Below are the code and all the weights of a small trained network. Each question names an input and a class and asks about switching units off, where a switched-off unit gives its printed mean instead of its output.

import numpy as np


def w(rows, s, z=0):
    codes = np.array(rows[::2]) - 128.0
    scale = np.full(codes.shape[1], s)
    scale[-1] = z or s
    return codes * scale


def f(y):
    return y / 2 * (1 + np.tanh(0.7978845608 * (y + 0.044715 * y**3)))


def log_softmax(a):
    a = a - a.max(-1, keepdims=True)
    return a - np.log(np.exp(a).sum(-1, keepdims=True))


def net(x, mask):
    res = np.array(x, float).reshape(1, 4) / 4 @ E
    y = f(res @ A[0][:, :-1].T + A[0][:, -1])
    res = res + np.where(mask, y, B[0][:, -1]) @ B[0][:, :-1]
    return log_softmax(res[-1] @ U[:, :-1].T + U[:, -1])


A, B = {}, {}
E = w([
[193,150,160,112,195,85,142,101,92],'x0',
[116,149,128,165,111,183,188,115,56],'x1',
[123,131,108,102,117,135,143,143,135],'x2',
[149,175,61,132,126,178,122,7,180],'x3',
],0.018)
A[0] = w([
[151,145,94,204,101,169,163,100,147,124],'neuron 1',
[188,199,133,105,195,131,167,112,84,190],'neuron 2',
[155,88,109,137,135,106,76,143,244,4],'neuron 3',
[121,163,56,114,155,109,112,45,153,19],'neuron 4',
[47,79,134,160,86,141,93,145,176,170],'neuron 5',
[160,69,153,138,157,112,32,124,116,133],'neuron 6',
[153,150,104,55,113,79,64,190,94,172],'neuron 7',
[180,142,133,145,145,80,135,151,125,177],'neuron 8',
[181,178,112,96,133,139,107,60,166,207],'neuron 9',
[123,133,160,133,49,105,119,176,60,183],'neuron 10',
[81,154,75,153,69,198,89,61,123,134],'neuron 11',
[102,133,77,177,116,149,114,128,130,127],'neuron 12',
[116,90,144,91,158,76,143,156,119,163],'neuron 13',
[159,117,175,147,75,159,139,77,146,127],'neuron 14',
[158,139,176,74,142,21,103,144,161,158],'neuron 15',
[92,30,173,144,126,134,140,203,67,80],'neuron 16',
[135,98,104,109,148,96,38,138,231,169],'neuron 17',
],0.011)
B[0] = w([
[107,72,105,157,192,113,160,190,133,192],'neuron 1',
[179,166,178,92,74,178,69,57,124,217],'neuron 2',
[66,93,125,214,76,131,200,133,37,176],'neuron 3',
[182,238,232,75,117,158,96,82,163,199],'neuron 4',
[115,206,158,90,68,182,151,116,74,214],'neuron 5',
[98,117,144,147,121,83,151,132,178,180],'neuron 6',
[113,109,117,174,165,97,116,142,135,205],'neuron 7',
[141,127,60,136,136,103,148,143,124,182],'neuron 8',
[69,120,85,166,106,143,224,161,41,248],'neuron 9',
[185,195,152,67,109,164,42,118,124,227],'neuron 10',
[109,99,110,130,186,81,161,168,182,235],'neuron 11',
[151,101,114,137,167,116,143,174,140,166],'neuron 12',
[126,107,59,118,148,85,106,98,228,203],'neuron 13',
[140,108,129,151,136,116,146,116,124,159],'neuron 14',
[147,56,87,167,151,69,126,130,181,229],'neuron 15',
[75,135,142,64,65,216,135,101,55,245],'neuron 16',
[169,224,254,85,81,212,101,9,111,236],'neuron 17',
],0.009,0.018)
U = w([
[190,189,181,92,80,154,54,96,170,129],'0',
[89,145,124,145,74,148,181,117,9,95],'1',
[94,10,11,182,152,50,139,174,223,252],'2',
],0.011,0.0035)

Each question gives the input, the list of numbers given to net, and the class t.
The units are the neurons (one row each of A and B). Each row of codes is followed by its name. A weight is (code - 128) times the scale printed after its matrix; where a second scale follows, it is the last column's (A, B and U).
mask holds one flag per neuron, in row order. A switched-off neuron (its flag False) gives its mean, the last column of its row in B, instead of its output. The means were averaged over made-up inputs and are rounded, as every weight is.
A unit's drop is (log p(t) with every unit on - log p(t) with that unit switched off) / (log p(t) with every unit on - log p(t) with every unit switched off).
The circuit of an input: a set's keep is (log p(t) with only the set's units on - log p(t) with every unit switched off) / (log p(t) with every unit on - log p(t) with every unit switched off). Starting from the 12 units with the biggest drops (on a tie, the unit counted first), units are removed one at a time, each time the one whose removal leaves the highest keep (on an exact tie, the one counted first), for as long as the keep stays at least 0.8.
units of the circuit, in order: the units of the circuit, biggest drop first
most important unit: the unit with the biggest drop
top k neurons: the k neurons with the biggest drops, biggest first
drop of u: that unit's drop, to one decimal
input [-5,-6,-7,1], class 1: top 4 neurons : [neuron 3; neuron 10; neuron 4; neuron 2]
input [-6,0,4,8], class 1: most important unit : neuron 4
input [1,8,-7,-7], class 0: top 3 neurons : [neuron 10; neuron 9; neuron 3]
input [3,-4,5,0], class 2: units of the circuit, in order : [neuron 10; neuron 15]
input [6,5,7,-1], class 0: top 2 neurons : [neuron 2; neuron 9]
input [0,8,6,8], class 2: top 2 neurons : [neuron 11; neuron 1]
input [7,7,8,0], class 0: top 2 neurons : [neuron 2; neuron 9]
input [2,6,-1,0], class 0: top 2 neurons : [neuron 9; neuron 2]
input [4,1,7,7], class 1: top 3 neurons : [neuron 9; neuron 10; neuron 17]
input [0,-4,-5,5], class 1: top 3 neurons : [neuron 9; neuron 3; neuron 10]
input [-2,-1,2,2], class 1: top 2 neurons : [neuron 10; neuron 2]
input [2,1,-1,-2], class 0: top 2 neurons : [neuron 9; neuron 11]
input [-5,-3,2,8], class 1: top 2 neurons : [neuron 9; neuron 3]
input [2,-6,-5,-6], class 2: units of the circuit, in order : [neuron 15]
input [1,6,-5,-7], class 0: drop of neuron 9 : 0.8
input [4,2,-4,-6], class 0: drop of neuron 10 : 0.1
input [5,4,4,-6], class 0: drop of neuron 15 : 0.0
